Below are the code and all the weights of a small trained network. Each question names an input and a class and asks about switching units off, where a switched-off unit gives its printed mean instead of its output.

import numpy as np


def w(rows, s, z=0):
    codes = np.array(rows[::2]) - 128.0
    scale = np.full(codes.shape[1], s)
    scale[-1] = z or s
    return codes * scale


def f(y):
    return np.maximum(y, 0)


def log_softmax(a):
    a = a - a.max(-1, keepdims=True)
    return a - np.log(np.exp(a).sum(-1, keepdims=True))


def net(x, mask):
    res = np.array(x, float).reshape(1, 4) / 4 @ E
    y = f(res @ A[0][:, :-1].T + A[0][:, -1])
    res = res + np.where(mask, y, B[0][:, -1]) @ B[0][:, :-1]
    return log_softmax(res[-1] @ U[:, :-1].T + U[:, -1])


A, B = {}, {}
E = w([
[102,73,134,195,133,25,76,139,36,123,2],'x0',
[12,62,96,249,89,192,146,73,173,86,136],'x1',
[208,86,214,161,172,218,119,171,212,113,46],'x2',
[136,154,175,145,211,178,154,107,12,19,147],'x3',
],0.0085)
A[0] = w([
[99,122,123,104,83,102,111,144,198,194,101,80],'N1',
[150,166,94,88,125,156,179,98,150,130,210,51],'N2',
[125,98,137,204,165,104,104,140,55,161,79,83],'N3',
[217,170,118,65,171,72,123,218,130,122,113,88],'N4',
[108,129,136,85,74,173,181,151,132,109,128,244],'N5',
[193,176,121,54,138,107,136,169,95,143,80,68],'N6',
[80,127,54,80,108,111,124,150,146,113,100,79],'N7',
[164,147,158,138,131,171,157,74,149,150,56,38],'N8',
[146,167,108,176,156,89,114,123,106,96,92,89],'N9',
[133,95,130,153,140,79,103,125,63,127,51,77],'N10',
[106,149,177,129,188,165,167,132,35,74,146,36],'N11',
[166,177,147,183,188,158,118,116,80,19,173,20],'N12',
[84,146,67,97,93,90,93,76,56,193,186,71],'N13',
[123,122,112,112,66,104,103,148,188,215,106,63],'N14',
[92,130,98,74,94,60,151,51,71,153,174,63],'N15',
[189,188,157,82,161,80,131,198,99,162,136,72],'N16',
[134,120,151,61,82,215,168,98,155,136,191,52],'N17',
[183,85,151,182,161,148,168,168,160,155,102,29],'N18',
[158,87,155,126,130,159,88,197,182,105,59,197],'N19',
[177,127,161,171,180,160,121,162,205,127,69,44],'N20',
[95,157,144,69,127,167,143,150,170,104,167,15],'N21',
[132,76,101,142,98,92,58,136,71,121,69,81],'N22',
[190,166,150,68,151,85,103,100,140,146,110,17],'N23',
[208,128,149,41,120,94,130,180,84,139,126,57],'N24',
[12,88,82,237,106,202,183,82,172,59,113,110],'N25',
[89,165,48,127,122,61,180,74,95,178,174,126],'N26',
[138,190,104,92,149,190,181,87,174,141,187,79],'N27',
[155,114,60,143,80,75,116,158,219,245,112,52],'N28',
[129,120,118,149,78,102,147,112,189,171,113,237],'N29',
[150,182,159,178,137,138,207,132,57,61,136,88],'N30',
[194,80,230,124,187,214,97,157,211,117,88,81],'N31',
[160,78,143,126,112,167,136,171,107,126,101,87],'N32',
[123,154,166,117,228,151,171,61,60,35,136,121],'N33',
[189,159,150,46,155,97,105,154,109,158,116,91],'N34',
[84,89,166,160,106,49,55,151,77,135,4,79],'N35',
[156,155,109,97,160,189,204,146,177,152,197,132],'N36',
[179,140,72,106,165,145,93,133,105,159,113,239],'N37',
[141,195,136,106,134,193,255,116,175,99,187,84],'N38',
[144,148,152,129,184,138,148,84,65,95,138,19],'N39',
[116,111,126,112,78,74,101,133,217,195,116,44],'N40',
[169,70,191,137,192,169,108,186,211,132,61,86],'N41',
[148,121,108,144,73,98,120,130,87,112,179,254],'N42',
[90,184,89,103,117,112,113,92,64,100,158,84],'N43',
[116,57,154,139,173,45,100,168,87,106,104,85],'N44',
[135,152,96,105,150,155,81,134,170,112,164,67],'N45',
[70,7,120,196,59,178,151,76,150,99,137,69],'N46',
],0.0086,0.0077)
B[0] = w([
[128,94,175,81,141,178,81,153,163,67,77,181],'N1',
[134,106,134,173,99,111,124,180,149,182,199,178],'N2',
[156,135,117,175,100,87,112,157,196,175,167,187],'N3',
[131,90,81,163,184,163,149,70,125,117,132,212],'N4',
[190,154,145,163,122,67,144,127,122,118,87,202],'N5',
[134,109,78,138,156,170,147,65,160,126,136,191],'N6',
[103,106,149,102,105,183,140,155,116,98,131,151],'N7',
[83,81,139,82,108,150,177,144,124,162,165,147],'N8',
[162,104,119,168,83,121,101,138,147,138,125,157],'N9',
[148,140,136,203,101,115,103,162,169,194,173,191],'N10',
[91,54,177,65,142,182,65,161,173,82,88,177],'N11',
[97,94,175,81,151,136,85,130,162,91,112,178],'N12',
[44,131,147,124,131,124,206,157,89,105,192,198],'N13',
[106,60,200,89,146,179,20,152,178,51,87,185],'N14',
[57,123,137,103,83,151,204,128,80,103,172,189],'N15',
[146,71,36,153,177,202,146,53,136,124,129,200],'N16',
[147,105,120,190,95,124,97,147,141,218,145,185],'N17',
[44,114,123,100,130,149,127,147,105,142,189,160],'N18',
[82,218,160,102,115,91,217,143,76,92,127,225],'N19',
[44,147,101,86,101,138,168,149,93,103,196,185],'N20',
[124,113,104,142,107,175,114,149,162,144,176,153],'N21',
[180,114,148,163,87,128,126,156,149,176,211,186],'N22',
[114,74,80,132,146,177,129,100,152,154,142,162],'N23',
[105,82,53,160,197,214,127,39,147,144,147,193],'N24',
[191,97,48,141,227,186,152,32,149,124,104,250],'N25',
[56,179,109,117,99,100,209,166,74,89,140,207],'N26',
[155,136,126,173,92,110,103,157,166,181,181,194],'N27',
[113,29,199,70,131,134,60,148,214,61,31,208],'N28',
[185,166,185,114,181,83,106,129,113,57,54,218],'N29',
[114,112,170,85,127,156,62,144,135,69,75,178],'N30',
[48,144,125,114,86,99,212,152,67,113,174,234],'N31',
[103,139,103,96,79,99,156,128,130,116,144,150],'N32',
[143,59,208,60,117,94,51,176,196,45,2,212],'N33',
[153,92,94,146,208,184,160,94,149,122,135,201],'N34',
[191,122,106,213,76,108,121,168,172,207,216,229],'N35',
[172,146,137,194,93,65,93,146,158,190,150,213],'N36',
[170,180,135,160,156,75,168,85,130,102,78,207],'N37',
[161,130,115,219,95,72,96,163,171,189,159,207],'N38',
[75,67,162,89,142,189,98,143,184,104,128,155],'N39',
[137,62,151,90,142,179,92,170,167,70,89,182],'N40',
[43,160,117,98,84,104,197,134,77,106,165,216],'N41',
[161,207,149,141,114,75,186,132,99,80,78,208],'N42',
[67,143,132,103,110,171,174,152,96,91,154,175],'N43',
[174,137,149,194,75,125,98,134,158,182,190,186],'N44',
[122,97,109,174,95,146,118,148,141,141,156,148],'N45',
[152,112,33,143,204,217,145,22,116,145,149,213],'N46',
],0.0073,0.013)
U = w([
[152,87,47,158,214,179,167,2,147,107,145,102],'0',
[123,70,204,99,137,157,77,176,170,53,97,117],'1',
[178,113,130,200,71,130,125,187,165,194,187,112],'2',
[36,132,128,117,98,142,235,157,83,81,173,104],'3',
[247,233,166,150,166,65,182,95,84,70,46,250],'4',
[118,148,113,90,108,150,80,124,85,184,106,108],'5',
[133,140,124,74,127,141,76,106,86,184,147,109],'6',
[105,137,111,92,129,133,93,118,86,211,92,112],'7',
],0.0089,0.014)

Each question gives the input, the list of numbers given to net, and the class t.
The units are the neurons (one row each of A and B). Each row of codes is followed by its name. A weight is (code - 128) times the scale printed after its matrix; where a second scale follows, it is the last column's (A, B and U).
mask holds one flag per neuron, in row order. A switched-off neuron (its flag False) gives its mean, the last column of its row in B, instead of its output. The means were averaged over made-up inputs and are rounded, as every weight is.
A unit's drop is (log p(t) with every unit on - log p(t) with that unit switched off) / (log p(t) with every unit on - log p(t) with every unit switched off).
The circuit of an input: a set's keep is (log p(t) with only the set's units on - log p(t) with every unit switched off) / (log p(t) with every unit on - log p(t) with every unit switched off). Starting from the 12 units with the biggest drops (on a tie, the unit counted first), units are removed one at a time, each time the one whose removal leaves the highest keep (on an exact tie, the one counted first), for as long as the keep stays at least 0.8.
units of the circuit, in order: the units of the circuit, biggest drop first
k most important neurons: the k neurons with the biggest drops, biggest first
drop of u: that unit's drop, to one decimal
input [-2,-2,-6,-5], class 3: units of the circuit, in order -> N26
input [6,8,6,-8], class 0: 3 most important neurons -> N46, N25, N33
input [3,0,6,-5], class 3: 2 most important neurons -> N41, N19
input [-7,2,7,4], class 2: 4 most important neurons -> N38, N36, N17, N27
input [-7,-7,4,1], class 0: 2 most important neurons -> N16, N24
input [6,-6,1,2], class 0: 3 most important neurons -> N24, N16, N4
input [5,5,3,-6], class 1: 2 most important neurons -> N28, N14
input [-7,3,8,5], class 3: 3 most important neurons -> N31, N41, N20
input [6,-7,8,6], class 3: 4 most important neurons -> N31, N41, N19, N25
input [-7,4,8,7], class 3: 3 most important neurons -> N31, N41, N20
input [3,4,7,-6], class 3: 3 most important neurons -> N41, N19, N31
input [-1,-8,8,4], class 0: 4 most important neurons -> N16, N24, N4, N34
input [-7,-7,-2,8], class 1: 4 most important neurons -> N33, N11, N25, N30
input [-2,5,7,6], class 3: units of the circuit, in order -> N31
input [3,-7,1,-8], class 1: 3 most important neurons -> N28, N14, N25
input [-6,5,3,0], class 2: 2 most important neurons -> N38, N36
input [-8,-4,7,2], class 2: drop of N36 -> 0.5
input [8,-8,3,-1], class 0: drop of N4 -> 0.7
input [4,2,0,3], class 2: drop of N29 -> 0.2
input [-3,3,4,5], class 1: units of the circuit, in order -> N33
input [-2,-8,-8,-6], class 0: drop of N34 -> 0.4
